Here is a tiny trained network, its code and every weight. The questions are about switching its units off for an input and a class, where a switched-off unit gives its printed mean instead of its output.

import numpy as np


def w(rows, s, z=0):
    codes = np.array(rows[::2]) - 128.0
    scale = np.full(codes.shape[1], s)
    scale[-1] = z or s
    return codes * scale


def norm(h):
    return h / np.sqrt((h * h).mean(-1, keepdims=True) + 1e-5)


def f(y):
    return y / 2 * (1 + np.tanh(0.7978845608 * (y + 0.044715 * y**3)))


def log_softmax(a):
    a = a - a.max(-1, keepdims=True)
    return a - np.log(np.exp(a).sum(-1, keepdims=True))


def net(x, mask):
    res = np.array(x, float).reshape(1, 3) / 4 @ E
    u = 0
    for l in range(2):
        y = f(norm(res) @ A[l][:, :-1].T + A[l][:, -1])
        res = res + np.where(mask[u : u + 4], y, B[l][:, -1]) @ B[l][:, :-1]
        u += 4
    return log_softmax(norm(res)[-1] @ U[:, :-1].T + U[:, -1])


A, B = {}, {}
E = w([
[103,135,148,150,5,136,82],'x0',
[72,96,150,97,137,141,77],'x1',
[92,116,132,230,78,152,80],'x2',
],0.013)
A[0] = w([
[199,146,109,160,68,123,195,84],'L0N0',
[225,186,116,137,52,100,210,19],'L0N1',
[252,169,98,229,108,126,216,191],'L0N2',
[125,126,115,213,181,131,131,4],'L0N3',
],0.022,0.011)
B[0] = w([
[227,190,61,109,242,166,144,183],'L0N0',
[233,164,74,60,130,226,24,196],'L0N1',
[16,137,251,188,89,30,169,252],'L0N2',
[110,134,167,126,170,178,26,149],'L0N3',
],0.022,0.023)
A[1] = w([
[113,122,141,79,244,102,177,124],'L1N0',
[157,198,128,187,104,74,214,254],'L1N1',
[136,172,178,16,75,84,152,116],'L1N2',
[80,96,125,215,252,130,140,56],'L1N3',
],0.029,0.0068)
B[1] = w([
[83,149,192,163,103,115,89,248],'L1N0',
[118,6,40,63,75,157,141,236],'L1N1',
[151,84,67,110,132,127,183,254],'L1N2',
[194,169,72,147,151,160,133,213],'L1N3',
],0.022,0.018)
U = w([
[101,51,56,57,94,94,181,133],'0',
[8,137,185,205,109,78,97,219],'1',
[191,184,55,117,209,178,85,6],'2',
],0.015,0.0018)

Each question gives the input, the list of numbers given to net, and the class t.
The units are the neurons (one row each of A and B). Each row of codes is followed by its name. A weight is (code - 128) times the scale printed after its matrix; where a second scale follows, it is the last column's (A, B and U).
mask holds one flag per neuron, layer by layer. A switched-off neuron (its flag False) gives its mean, the last column of its row in B, instead of its output. The means were averaged over made-up inputs and are rounded, as every weight is.
A unit's drop is (log p(t) with every unit on - log p(t) with that unit switched off) / (log p(t) with every unit on - log p(t) with every unit switched off).
The circuit of an input: a set's keep is (log p(t) with only the set's units on - log p(t) with every unit switched off) / (log p(t) with every unit on - log p(t) with every unit switched off). Starting from all 8 units, units are removed one at a time, each time the one whose removal leaves the highest keep (on an exact tie, the one counted first), for as long as the keep stays at least 0.8.
units of the circuit, in order: the units of the circuit, biggest drop first
unit that matters most: the unit with the biggest drop
k most important neurons: the k neurons with the biggest drops, biggest first
top k neurons in layer l: the k neurons of layer l with the biggest drops, biggest first
drop of u: that unit's drop, to one decimal
input [5,-3,7], class 0: units of the circuit, in order -> (L1N1)
input [4,0,8], class 0: 2 most important neurons -> (L0N1 L0N3)
input [-8,7,-5], class 1: 3 most important neurons -> (L1N0 L0N2 L0N1)
input [-6,6,-3], class 1: top 2 neurons in layer 0 -> (L0N1 L0N2)
input [0,6,8], class 2: 2 most important neurons -> (L0N2 L1N0)
input [-1,-8,1], class 1: top 2 neurons in layer 0 -> (L0N2 L0N3)
input [-8,3,-2], class 1: 3 most important neurons -> (L1N0 L0N1 L0N2)
input [-5,-8,6], class 1: top 2 neurons in layer 0 -> (L0N2 L0N3)
input [-2,-5,5], class 1: 2 most important neurons -> (L0N2 L0N3)
input [-6,6,-1], class 1: 3 most important neurons -> (L1N0 L0N1 L0N2)
input [-7,7,0], class 1: 3 most important neurons -> (L1N0 L0N1 L0N2)
input [-6,5,1], class 2: 2 most important neurons -> (L0N2 L1N3)
input [5,-1,5], class 0: 2 most important neurons -> (L0N1 L1N1)
input [2,-5,-2], class 2: units of the circuit, in order -> (L0N1)
input [-4,8,-6], class 1: 2 most important neurons -> (L1N0 L0N1)
input [7,-8,-2], class 2: top 2 neurons in layer 0 -> (L0N1 L0N0)
input [7,0,7], class 0: top 2 neurons in layer 0 -> (L0N3 L0N1)
input [2,-8,0], class 2: 2 most important neurons -> (L0N0 L0N1)
input [3,-8,-1], class 2: top 2 neurons in layer 0 -> (L0N1 L0N0)
input [5,-5,-6], class 2: unit that matters most -> L0N1
input [2,-6,8], class 0: top 2 neurons in layer 0 -> (L0N0 L0N2)
input [-5,6,3], class 2: 2 most important neurons -> (L0N2 L1N3)
input [6,-5,6], class 0: drop of L1N1 -> 0.8
input [-7,4,7], class 2: drop of L0N2 -> 1.6
input [-7,-2,8], class 1: drop of L0N0 -> 0.0
input [-6,4,8], class 2: drop of L0N2 -> 1.4
input [-4,-2,6], class 1: unit that matters most -> L0N3
